[[135 122 152 132 158]
 [120 144 107 150 151]]
->
[[135 120]
 [122 144]
 [152 107]
 [132 150]
 [158 151]]

[[101 133 119 115 106]
 [127 138 125 151  99]
 [104 110 111 112 138]
 [128 100 132 139 104]
 [111 100 115 118 139]
 [112 102 112 121 144]]
->
[[101 127 104 128 111 112]
 [133 138 110 100 100 102]
 [119 125 111 132 115 112]
 [115 151 112 139 118 121]
 [106  99 138 104 139 144]]

[[124 139 126 128 132 124 131 130 129 136]
 [126 135 127 126 134 124 133 127 127 133]
 [132 119 124 131 131 123 118 122 105 122]
 [137 112 134 140 143 122 125 122 116 109]
 [133 119 126 127 137 126 124 124 124 108]
 [131 124 133 120 138 133 122 136 119 127]
 [125 136 125 129 134 125 132 126 126 133]
 [140 120 123 138 135 136 120 138 120 116]
 [124 139 126 131 135 123 130 124 126 133]]
->
[[124 126 132 137 133 131 125 140 124]
 [139 135 119 112 119 124 136 120 139]
 [126 127 124 134 126 133 125 123 126]
 [128 126 131 140 127 120 129 138 131]
 [132 134 131 143 137 138 134 135 135]
 [124 124 123 122 126 133 125 136 123]
 [131 133 118 125 124 122 132 120 130]
 [130 127 122 122 124 136 126 138 124]
 [129 127 105 116 124 119 126 120 126]
 [136 133 122 109 108 127 133 116 133]]

[[127 144 116 108 113 125 131 135 129 119 106 129]
 [126 146 117 105 110 123 131 135 126 119 105 131]
 [129 113 140 147 142 131 125 121 127 136 149 127]
 [134 107 127 155 154 135 119 123 130 135 147 124]]
->
[[127 126 129 134]
 [144 146 113 107]
 [116 117 140 127]
 [108 105 147 155]
 [113 110 142 154]
 [125 123 131 135]
 [131 131 125 119]
 [135 135 121 123]
 [129 126 127 130]
 [119 119 136 135]
 [106 105 149 147]
 [129 131 127 124]]

[[141 120 120 141 141 141 120 120 120 141 120 120 141]
 [140 121 121 140 140 140 121 121 121 140 121 121 140]
 [150 115 115 150 150 149 115 115 115 150 115 115 150]]
->
[[141 140 150]
 [120 121 115]
 [120 121 115]
 [141 140 150]
 [141 140 150]
 [141 140 149]
 [120 121 115]
 [120 121 115]
 [120 121 115]
 [141 140 150]
 [120 121 115]
 [120 121 115]
 [141 140 150]]

[[143 143]
 [106 106]
 [155 153]
 [146 147]
 [145 145]
 [110 109]
 [103 102]
 [147 147]
 [149 149]]
->
[[143 106 155 146 145 110 103 147 149]
 [143 106 153 147 145 109 102 147 149]]
---
[[143 116 125 110 142]
 [119 130 144 133 135]
 [138 155 109 152 135]]
->
[[143 116 125 110 142]
 [138 155 109 152 135]
 [119 130 144 133 135]]

[[124 131]
 [155 133]
 [107 152]
 [111 153]
 [143  98]
 [141 116]]
->
[[155 133]
 [143  98]
 [141 116]
 [124 131]
 [111 153]
 [107 152]]

[[129 135 133 144 107]
 [118 127 121 133 134]
 [136 125 109 134 131]
 [132 124 115 125 131]
 [127 137 122 130 114]
 [153 133 133 102 120]
 [131 137 114 137 118]
 [135 112 142 138 147]
 [120 128 129 133 124]
 [154 118 143 127 130]]
->
[[154 118 143 127 130]
 [153 133 133 102 120]
 [136 125 109 134 131]
 [135 112 142 138 147]
 [132 124 115 125 131]
 [131 137 114 137 118]
 [129 135 133 144 107]
 [127 137 122 130 114]
 [120 128 129 133 124]
 [118 127 121 133 134]]

[[151 155]
 [142 129]
 [154 153]]
->
[[154 153]
 [151 155]
 [142 129]]

[[124 133 131 122 130 132 132]
 [130 134 139 136 128 132 135]
 [123 127 138 121 149 121 122]
 [128 128 121 131 116 129 132]]
->
[[130 134 139 136 128 132 135]
 [128 128 121 131 116 129 132]
 [124 133 131 122 130 132 132]
 [123 127 138 121 149 121 122]]

[[113 103]
 [125 134]
 [123 141]]
->
[[125 134]
 [123 141]
 [113 103]]

[[116 150 130 120 141 126 119 117 128 135 139 116 127]
 [136 123 117 138 115 142 150 128 126 136 139 134 119]
 [128 124 114 126 115 116 122 136 122 129 104 133 126]]
->
[[136 123 117 138 115 142 150 128 126 136 139 134 119]
 [128 124 114 126 115 116 122 136 122 129 104 133 126]
 [116 150 130 120 141 126 119 117 128 135 139 116 127]]

[[145 128 101 142 153 106 105]
 [154 136 148 135 101 101 135]
 [137 133 135 128 111 128 110]
 [116 139 101 140 154 124 144]
 [127 144 122 117 104 152 130]
 [135 135 125 115 102 102 119]
 [111 142 145 139 142 143 100]
 [143 129 115 151 119 102 144]
 [106 110 120 144 102 108 140]
 [118 113 109 103 111 148 102]]
->
[[154 136 148 135 101 101 135]
 [145 128 101 142 153 106 105]
 [143 129 115 151 119 102 144]
 [137 133 135 128 111 128 110]
 [135 135 125 115 102 102 119]
 [127 144 122 117 104 152 130]
 [118 113 109 103 111 148 102]
 [116 139 101 140 154 124 144]
 [111 142 145 139 142 143 100]
 [106 110 120 144 102 108 140]]
---
[[118 103 113 117]
 [128 140 134 132]
 [125 131 133 135]
 [139 139 137 151]]
->
[[103 113]
 [140 134]]

[[130 131 128]
 [109 133 143]
 [106 134 145]
 [131 125 126]]
->
[[131 128]
 [133 143]]

[[115 121 106]
 [131 130 125]
 [105 113 143]
 [116 122 104]]
->
[[121 106]
 [130 125]]

[[132 116 147 151]
 [123 143 119 132]]
->
[[116 147]
 [143 119]]

[[123 133 130 127 123]
 [133 133 105 128 122]]
->
[[133 130]
 [133 105]]

[[104 111 128]
 [134 153 109]
 [134 121 107]
 [139 137 133]
 [117 116 129]]
->
[[111 128]
 [153 109]]
---
[[119 156 136 129 118]
 [118 114 138 138 114]
 [155 133 145 124 114]]
->
[[118 114 138]
 [155 133 145]]

[[143 148 144 126]
 [129 146 136 126]
 [129 143 129 124]
 [123 112 114 146]
 [143 138 157 139]]
->
[[129 146 136]
 [129 143 129]]

[[ 99 116 117 138]
 [102 122 136 142]
 [127 124 109 121]
 [142 143 130 127]]
->
[[102 122 136]
 [127 124 109]]

[[126 119 135]
 [133 119 138]
 [119 153 113]
 [124 140 125]]
->
[[133 119 138]
 [119 153 113]]

[[123 122 119]
 [127 112 115]
 [145 150 116]
 [137 105 101]
 [127 131 117]]
->
[[127 112 115]
 [145 150 116]]

[[128 145 126 138]
 [155 129 106 133]
 [153 158 111 136]]
->
[[155 129 106]
 [153 158 111]]

[[120 130 132 119]
 [132 135 133 151]
 [132 130 122 115]
 [108 138 147 135]]
->
[[132 135 133]
 [132 130 122]]
